Below is a small trained network, with its code and all its weights. Each question gives an input and a target symbol and asks what happens when units are switched off, that is, made to give their printed mean instead of their output.

import numpy as np


def w(rows, s, z=0):
    codes = np.array(rows[::2]) - 128.0
    scale = np.full(codes.shape[1], s)
    scale[-1] = z or s
    return codes * scale


def norm(h):
    return h / np.sqrt((h * h).mean(-1, keepdims=True) + 1e-5)


def f(y):
    return np.maximum(y, 0)


def softmax(a):
    e = np.exp(a - a.max(-1, keepdims=True))
    return e / e.sum(-1, keepdims=True)


def log_softmax(a):
    a = a - a.max(-1, keepdims=True)
    return a - np.log(np.exp(a).sum(-1, keepdims=True))


def net(x, mask):
    ids = ['αβεζηθλξπστψω'.index(c) for c in x.split()]
    T = len(ids)
    res = E[ids] + P[:T]
    u = 0
    for l in range(3):
        q, k, v = (norm(res) @ M[l].T for M in (Q, K, V))
        z = softmax(np.where(np.tri(T) > 0, q @ k.T / 4**0.5, -1e9)) @ v
        res = res + np.where(mask[u], z, O[l][:, -1]) @ O[l][:, :-1]
        u += 1
        y = f(norm(res) @ A[l][:, :-1].T + A[l][:, -1])
        res = res + np.where(mask[u : u + 8], y, B[l][:, -1]) @ B[l][:, :-1]
        u += 8
    return log_softmax(norm(res)[-1] @ U[:, :-1].T + U[:, -1])


Q, K, V, O, A, B = {}, {}, {}, {}, {}, {}
E = w([
[182,172,114,119,200,88,9,125],'α',
[178,81,132,200,38,148,41,103],'β',
[227,88,83,45,70,193,119,94],'ε',
[26,239,127,132,171,163,98,83],'ζ',
[173,132,74,168,210,119,33,135],'η',
[248,89,165,152,124,73,178,195],'θ',
[144,206,72,138,218,223,163,76],'λ',
[185,136,141,214,96,107,211,22],'ξ',
[143,233,174,103,59,182,50,91],'π',
[139,43,37,185,213,113,107,151],'σ',
[207,190,123,164,143,157,230,39],'τ',
[179,109,88,229,168,194,80,139],'ψ',
[160,67,69,225,174,171,104,142],'ω',
],0.011)
P = w([
[137,209,6,174,63,72,116,188],'0',
[140,191,57,158,76,97,120,172],'1',
[151,177,77,158,106,105,114,154],'2',
[153,159,93,155,118,112,104,138],'3',
[152,144,105,150,130,121,97,126],'4',
[155,133,119,145,142,123,94,118],'5',
[153,114,129,140,150,125,93,109],'6',
[152,105,147,134,157,132,92,101],'7',
[153,93,161,128,170,137,93,96],'8',
[147,83,181,119,176,146,94,92],'9',
[158,70,198,132,192,156,98,83],'10',
],0.013)
Q[0] = w([
[173,150,118,73,167,51,144,69],'L0H1',
[37,128,173,55,68,100,246,178],'L0H1',
[188,150,123,159,135,77,122,2],'L0H1',
[182,84,124,178,139,162,148,124],'L0H1',
],0.013)
K[0] = w([
[108,88,157,178,96,194,105,172],'L0H1',
[135,174,5,162,82,96,110,186],'L0H1',
[104,75,174,103,173,196,116,157],'L0H1',
[162,103,185,112,186,105,83,103],'L0H1',
],0.012)
V[0] = w([
[135,93,182,208,111,117,212,98],'L0H1',
[130,132,173,174,108,104,55,139],'L0H1',
[60,138,139,253,127,85,145,55],'L0H1',
[190,84,136,155,163,71,122,191],'L0H1',
],0.0061)
O[0] = w([
[138,126,153,110,168,6,165,91,27],'L0H1',
[48,100,217,254,125,174,139,215,251],'L0H1',
[81,182,149,197,199,45,77,85,134],'L0H1',
[241,120,177,153,176,123,128,254,129],'L0H1',
],0.0064,0.0032)
A[0] = w([
[77,170,111,157,163,190,20,181,211],'L0N1',
[144,228,168,129,142,203,141,103,149],'L0N2',
[168,225,190,62,77,130,107,79,160],'L0N3',
[158,86,204,84,81,50,204,244,95],'L0N4',
[98,157,63,57,174,187,164,116,61],'L0N5',
[140,222,120,45,211,165,112,167,65],'L0N6',
[155,34,157,143,3,28,40,122,80],'L0N7',
[179,123,184,194,104,108,191,143,253],'L0N8',
],0.0059,0.0041)
B[0] = w([
[147,90,85,66,107,34,111,61,254],'L0N1',
[93,20,122,194,108,96,114,120,193],'L0N2',
[89,18,136,211,101,91,200,190,180],'L0N3',
[107,239,231,116,130,129,169,197,146],'L0N4',
[150,216,183,195,132,150,115,121,141],'L0N5',
[177,170,141,138,155,151,38,110,142],'L0N6',
[165,254,183,101,185,195,97,68,155],'L0N7',
[142,118,63,172,161,124,86,224,198],'L0N8',
],0.0059,0.0091)
Q[1] = w([
[133,86,104,140,124,193,54,66],'L1H1',
[2,107,96,73,5,170,177,245],'L1H1',
[226,56,204,181,118,145,162,212],'L1H1',
[144,248,216,52,162,84,132,222],'L1H1',
],0.0093)
K[1] = w([
[122,14,164,81,131,114,158,43],'L1H1',
[119,186,62,98,47,105,116,154],'L1H1',
[193,81,167,84,150,143,50,195],'L1H1',
[173,200,80,193,136,51,153,254],'L1H1',
],0.0095)
V[1] = w([
[133,127,212,141,47,56,83,120],'L1H1',
[114,208,87,156,214,184,70,76],'L1H1',
[204,184,160,73,105,178,52,97],'L1H1',
[132,215,132,177,164,255,121,137],'L1H1',
],0.0079)
O[1] = w([
[65,53,109,161,78,2,98,245,254],'L1H1',
[103,167,101,185,214,204,162,126,196],'L1H1',
[85,123,125,72,132,216,126,213,159],'L1H1',
[100,157,106,113,185,110,231,91,112],'L1H1',
],0.0074,0.0039)
A[1] = w([
[253,73,58,26,125,167,83,87,144],'L1N1',
[58,124,104,138,152,112,103,17,134],'L1N2',
[206,122,152,202,119,180,85,150,111],'L1N3',
[104,202,85,96,128,131,116,164,5],'L1N4',
[154,131,79,114,91,148,60,26,123],'L1N5',
[121,91,169,39,155,52,152,103,63],'L1N6',
[79,139,52,67,235,70,119,206,87],'L1N7',
[127,81,150,209,123,116,195,149,152],'L1N8',
],0.0068,0.0027)
B[1] = w([
[139,190,122,5,145,175,166,124,191],'L1N1',
[90,239,163,72,82,96,254,112,187],'L1N2',
[119,253,67,66,147,72,107,93,255],'L1N3',
[124,156,179,95,152,164,97,96,137],'L1N4',
[114,99,192,111,118,101,182,140,194],'L1N5',
[54,185,208,170,201,148,106,102,130],'L1N6',
[15,77,160,136,224,151,206,138,179],'L1N7',
[113,134,74,125,150,224,27,149,210],'L1N8',
],0.0063,0.005)
Q[2] = w([
[98,131,133,59,73,132,211,175],'L2H1',
[42,97,142,171,171,142,115,188],'L2H1',
[36,94,120,115,100,33,121,102],'L2H1',
[255,107,154,132,107,98,115,203],'L2H1',
],0.0098)
K[2] = w([
[155,182,71,90,91,148,158,180],'L2H1',
[147,137,230,140,139,184,38,113],'L2H1',
[59,187,91,206,64,49,120,121],'L2H1',
[227,68,155,117,132,100,113,254],'L2H1',
],0.0087)
V[2] = w([
[142,184,197,190,88,168,127,160],'L2H1',
[120,254,207,114,112,128,43,103],'L2H1',
[252,189,99,190,32,205,46,115],'L2H1',
[171,128,5,171,86,174,121,109],'L2H1',
],0.0073)
O[2] = w([
[111,151,162,51,217,66,192,180,152],'L2H1',
[37,77,7,117,148,90,165,162,185],'L2H1',
[134,6,218,104,208,146,158,158,252],'L2H1',
[137,51,254,53,191,199,61,65,245],'L2H1',
],0.0078,0.0038)
A[2] = w([
[159,130,136,146,139,152,78,137,2],'L2N1',
[133,197,117,82,188,105,105,124,92],'L2N2',
[183,184,162,115,91,117,85,63,146],'L2N3',
[201,109,104,111,145,203,137,168,65],'L2N4',
[104,148,110,201,163,70,103,100,145],'L2N5',
[72,1,180,135,13,81,74,108,68],'L2N6',
[145,94,107,154,92,138,83,177,169],'L2N7',
[96,46,155,141,45,93,100,137,74],'L2N8',
],0.013,0.005)
B[2] = w([
[144,173,105,144,95,126,90,114,140],'L2N1',
[148,110,156,180,97,134,160,114,169],'L2N2',
[141,78,61,87,148,88,162,129,138],'L2N3',
[83,155,150,113,76,101,130,157,155],'L2N4',
[106,120,172,71,97,122,118,136,175],'L2N5',
[146,1,127,241,56,152,171,131,252],'L2N6',
[138,128,78,130,149,156,211,111,191],'L2N7',
[135,60,129,184,88,155,128,107,209],'L2N8',
],0.014,0.017)
U = w([
[110,142,1,130,120,191,105,178,35],'α',
[28,66,144,115,210,157,108,181,3],'β',
[144,121,168,27,72,196,126,149,144],'ε',
[35,164,100,131,88,75,115,96,208],'ζ',
[131,183,114,170,93,194,32,151,90],'η',
[196,170,147,156,142,79,174,196,191],'θ',
[144,162,142,142,180,197,204,59,140],'λ',
[104,108,245,114,129,53,119,84,99],'ξ',
[130,37,129,190,68,160,149,116,171],'π',
[214,142,49,108,121,94,84,80,213],'σ',
[180,88,164,93,164,66,185,54,19],'τ',
[149,137,209,156,147,154,47,121,95],'ψ',
[192,142,193,145,136,131,52,95,138],'ω',
],0.0079,0.0023)

Each question gives the input, a string of symbols that net reads in full, and the target symbol t.
The units are the heads (4 rows each of Q, K, V and O) and the neurons (one row each of A and B). Each row of codes is followed by its name. A weight is (code - 128) times the scale printed after its matrix; where a second scale follows, it is the last column's (O, A, B and U).
mask holds one flag per unit, layer by layer, with each layer's heads first. A switched-off unit (its flag False) gives its mean, the last column of its rows in O or B, instead of its output. The means were averaged over made-up inputs and are rounded, as every weight is.
A unit's drop is (log p(t) with every unit on - log p(t) with that unit switched off) / (log p(t) with every unit on - log p(t) with every unit switched off).
The circuit of an input: a set's keep is (log p(t) with only the set's units on - log p(t) with every unit switched off) / (log p(t) with every unit on - log p(t) with every unit switched off). Starting from the 12 units with the biggest drops (on a tie, the unit counted first), units are removed one at a time, each time the one whose removal leaves the highest keep (on an exact tie, the one counted first), for as long as the keep stays at least 0.8.
units of the circuit, in order: the units of the circuit, biggest drop first
unit that matters most: the unit with the biggest drop
top k neurons: the k neurons with the biggest drops, biggest first
k most important neurons of layer l: the k neurons of layer l with the biggest drops, biggest first
input σ ω σ σ ε π σ λ ω, target λ: units of the circuit, in order -> L1H1, L2N6, L2N8
input θ π ψ ξ β α σ ε λ λ, target λ: units of the circuit, in order -> L1H1, L2N6
input β π π ε θ η, target θ: units of the circuit, in order -> L0H1, L2N6, L2N8, L2H1
input σ π λ σ π π λ ξ, target λ: units of the circuit, in order -> L1H1, L0N8, L2N6
input ε π β ξ λ π ψ π σ τ τ, target τ: units of the circuit, in order -> L0H1, L2N6
input ζ π σ η, target σ: units of the circuit, in order -> L0N1, L2N6, L2N8, L1H1
input θ π β η, target β: units of the circuit, in order -> L2N6, L2N8, L1N7
input ω β σ λ λ θ σ α β, target α: top 2 neurons -> L2N6, L0N7
input θ σ π ξ π ψ α α, target α: top 3 neurons -> L2N6, L2N8, L0N1
input ε π π σ α, target σ: top 2 neurons -> L0N1, L2N6
input η ε ε π α π σ λ ξ σ, target ξ: top 2 neurons -> L2N6, L2N5
input ξ β ψ β β π π ξ τ, target ξ: 3 most important neurons of layer 2 -> L2N6, L2N7, L2N5
input ε σ σ θ η β, target η: 3 most important neurons of layer 1 -> L1N1, L1N7, L1N2
input θ π β π ξ π ζ λ σ ψ, target σ: top 2 neurons -> L1N3, L2N6
input ψ λ ζ β, target ζ: unit that matters most -> L0H1
input π α τ π σ β, target σ: unit that matters most -> L1N3
input β π λ ξ π ψ τ β, target τ: top 4 neurons -> L0N7, L0N2, L2N3, L2N6
input θ ξ α β α, target β: top 3 neurons -> L2N6, L0N3, L2N8
input ψ λ λ τ σ β λ α π ω β, target ω: 2 most important neurons of layer 0 -> L0N7, L0N2
input θ π π τ η β, target η: top 2 neurons -> L1N3, L0N7
input β τ α π η π α α λ ψ β, target ψ: unit that matters most -> L1H1
input β τ η ε ξ β β π α β β, target β: top 3 neurons -> L0N7, L2N6, L0N3
input π ε π ζ η ε ξ β, target ξ: 4 most important neurons of layer 0 -> L0N7, L0N3, L0N2, L0N4
input β σ η η β ψ, target β: top 3 neurons -> L2N6, L0N7, L2N8
input β π α ψ, target α: 2 most important neurons of layer 2 -> L2N6, L2N7
input ξ π π ξ θ ψ, target θ: top 3 neurons -> L2N6, L2N8, L2N2
input β ξ β, target ξ: unit that matters most -> L0N7
input π λ ψ η π β α π ξ ω, target ξ: 3 most important neurons of layer 2 -> L2N6, L2N5, L2N8
input λ β σ η, target σ: 3 most important neurons of layer 2 -> L2N6, L2N3, L2N8
